Here is a tiny trained network, its code and every weight. The questions are about switching its units off for an input and a target symbol, where a switched-off unit gives its printed mean instead of its output.

import numpy as np


def w(rows, s, z=0):
    codes = np.array(rows[::2]) - 128.0
    scale = np.full(codes.shape[1], s)
    scale[-1] = z or s
    return codes * scale


def f(y):
    return np.maximum(y, 0)


def softmax(a):
    e = np.exp(a - a.max(-1, keepdims=True))
    return e / e.sum(-1, keepdims=True)


def log_softmax(a):
    a = a - a.max(-1, keepdims=True)
    return a - np.log(np.exp(a).sum(-1, keepdims=True))


def net(x, mask):
    ids = ['βγδξσψω'.index(c) for c in x.split()]
    T = len(ids)
    res = E[ids] + P[:T]
    r = res
    for j in range(3):
        rows = slice(2 * j, 2 * j + 2)
        q, k, v = (r @ M[0][rows].T for M in (Q, K, V))
        z = softmax(np.where(np.tri(T) > 0, q @ k.T / 2**0.5, -1e9)) @ v
        o = O[0][rows]
        res = res + np.where(mask[j], z, o[:, -1]) @ o[:, :-1]
    y = f(res @ A[0][:, :-1].T + A[0][:, -1])
    res = res + np.where(mask[3:7], y, B[0][:, -1]) @ B[0][:, :-1]
    return log_softmax(res[-1] @ U[:, :-1].T + U[:, -1])


Q, K, V, O, A, B = {}, {}, {}, {}, {}, {}
E = w([
[123,192,66,149,120,3],'β',
[151,12,133,109,133,41],'γ',
[175,78,64,167,118,35],'δ',
[177,130,134,186,192,74],'ξ',
[149,113,152,203,151,17],'σ',
[21,124,70,130,180,60],'ψ',
[89,120,75,90,232,144],'ω',
],0.02)
P = w([
[139,150,113,90,108,240],'0',
[130,164,145,67,136,248],'1',
[153,128,146,89,142,229],'2',
[172,117,129,96,118,174],'3',
[118,158,120,99,119,129],'4',
[123,126,133,130,156,137],'5',
[159,87,134,145,187,146],'6',
[123,131,113,139,155,72],'7',
[63,161,93,141,146,18],'8',
[74,123,124,148,176,85],'9',
[115,54,117,179,254,131],'10',
],0.0094)
Q[0] = w([
[80,145,172,141,7,140],'h1',
[72,129,139,110,132,105],'h1',
[118,92,141,159,146,125],'h2',
[179,127,64,149,189,128],'h2',
[118,108,124,144,168,157],'h3',
[104,129,86,190,178,131],'h3',
],0.013)
K[0] = w([
[137,122,152,111,82,199],'h1',
[166,108,110,158,140,127],'h1',
[85,73,101,129,148,109],'h2',
[161,84,207,119,162,2],'h2',
[144,157,99,64,75,86],'h3',
[127,93,136,118,173,92],'h3',
],0.013)
V[0] = w([
[28,137,183,20,205,134],'h1',
[99,157,1,53,27,97],'h1',
[222,209,130,207,99,184],'h2',
[131,92,70,84,87,109],'h2',
[100,70,48,74,227,203],'h3',
[205,50,176,51,215,97],'h3',
],0.0078)
O[0] = w([
[65,111,132,50,237,32,79],'h1',
[99,233,2,128,132,176,187],'h1',
[73,145,109,225,195,141,1],'h2',
[75,120,128,81,155,188,181],'h2',
[63,120,121,97,205,172,177],'h3',
[139,11,186,36,157,122,239],'h3',
],0.009,0.0076)
A[0] = w([
[165,113,105,29,80,147,179],'n1',
[111,48,81,149,213,130,77],'n2',
[41,36,2,145,53,147,36],'n3',
[135,94,117,176,79,66,249],'n4',
],0.008,0.0019)
B[0] = w([
[192,254,220,221,135,29,250],'n1',
[45,147,130,115,12,123,217],'n2',
[65,195,250,194,197,50,210],'n3',
[149,65,72,46,47,240,190],'n4',
],0.0082,0.011)
U = w([
[145,214,148,210,167,123,82],'β',
[229,231,253,46,211,107,19],'γ',
[134,181,217,199,165,187,167],'δ',
[134,66,146,145,171,167,254],'ξ',
[102,182,184,64,53,217,91],'σ',
[183,196,7,105,242,26,152],'ψ',
[52,97,146,172,249,62,121],'ω',
],0.0042,0.0041)

Each question gives the input, a string of symbols that net reads in full, and the target symbol t.
The units are the heads (2 rows each of Q, K, V and O) and the neurons (one row each of A and B). Each row of codes is followed by its name. A weight is (code - 128) times the scale printed after its matrix; where a second scale follows, it is the last column's (O, A, B and U).
mask holds one flag per unit, heads first, then neurons. A switched-off unit (its flag False) gives its mean, the last column of its rows in O or B, instead of its output. The means were averaged over made-up inputs and are rounded, as every weight is.
A unit's drop is (log p(t) with every unit on - log p(t) with that unit switched off) / (log p(t) with every unit on - log p(t) with every unit switched off).
The circuit of an input: a set's keep is (log p(t) with only the set's units on - log p(t) with every unit switched off) / (log p(t) with every unit on - log p(t) with every unit switched off). Starting from all 7 units, units are removed one at a time, each time the one whose removal leaves the highest keep (on an exact tie, the one counted first), for as long as the keep stays at least 0.8.
circuit, biggest first: the units of the circuit, biggest drop first
most important unit: the unit with the biggest drop
top k neurons: the k neurons with the biggest drops, biggest first
which heads matter: for each layer, one digit per head in row order, 1 if its drop is at least 0.15 and else 0, layers parted by /
drop when u is switched off: that unit's drop, to one decimal
input ω γ ω ξ σ β σ ξ δ, target ξ: most important unit => n4
input δ ω γ β ψ δ γ γ ω β, target γ: circuit, biggest first => (h2, h3, n1)
input γ σ ξ γ δ γ ψ ψ γ δ β, target γ: circuit, biggest first => (h2, n1)
input γ δ γ δ ψ β ξ, target ψ: top 2 neurons => (n3, n4)
input ψ β ψ δ, target ω: which heads matter => 110
input δ γ γ δ, target γ: circuit, biggest first => (n1, h2, h3)
input γ δ ω γ γ σ σ δ, target ξ: circuit, biggest first => (h1, n4)
input ψ ψ β, target ψ: which heads matter => 100
input δ ω ω β, target ω: which heads matter => 011
input σ σ ψ δ δ δ γ δ δ ω γ, target γ: circuit, biggest first => (h2, n1)
input σ ψ δ σ γ γ γ, target γ: circuit, biggest first => (n1, h2)
input ξ γ ψ ψ ω ξ, target ω: circuit, biggest first => (h1, n1)
input σ ψ ξ ξ γ δ γ γ ξ, target γ: circuit, biggest first => (h2, h3, n1)
input ψ ω δ ω ω δ, target ω: most important unit => h3
input ψ σ δ δ δ ξ, target ξ: circuit, biggest first => (n1, n3)
input δ ξ γ ω σ γ ω β γ β ω, target γ: circuit, biggest first => (h2, n1)
input ψ ξ γ ξ δ β β γ ξ ω, target γ: top 2 neurons => (n1, n4)
input γ ω ω ψ ψ δ ξ ξ δ σ, target ξ: top 3 neurons => (n1, n4, n3)
input β δ ω ψ ξ σ ξ, target ξ: top 3 neurons => (n1, n3, n4)
input β ψ ω ω, target ψ: most important unit => h1
input ψ ω ξ ξ, target ω: drop when h2 is switched off => 0.3
input ψ δ β ξ, target ψ: drop when h3 is switched off => 0.2
input σ ξ ψ ω, target ω: drop when n4 is switched off => 0.3
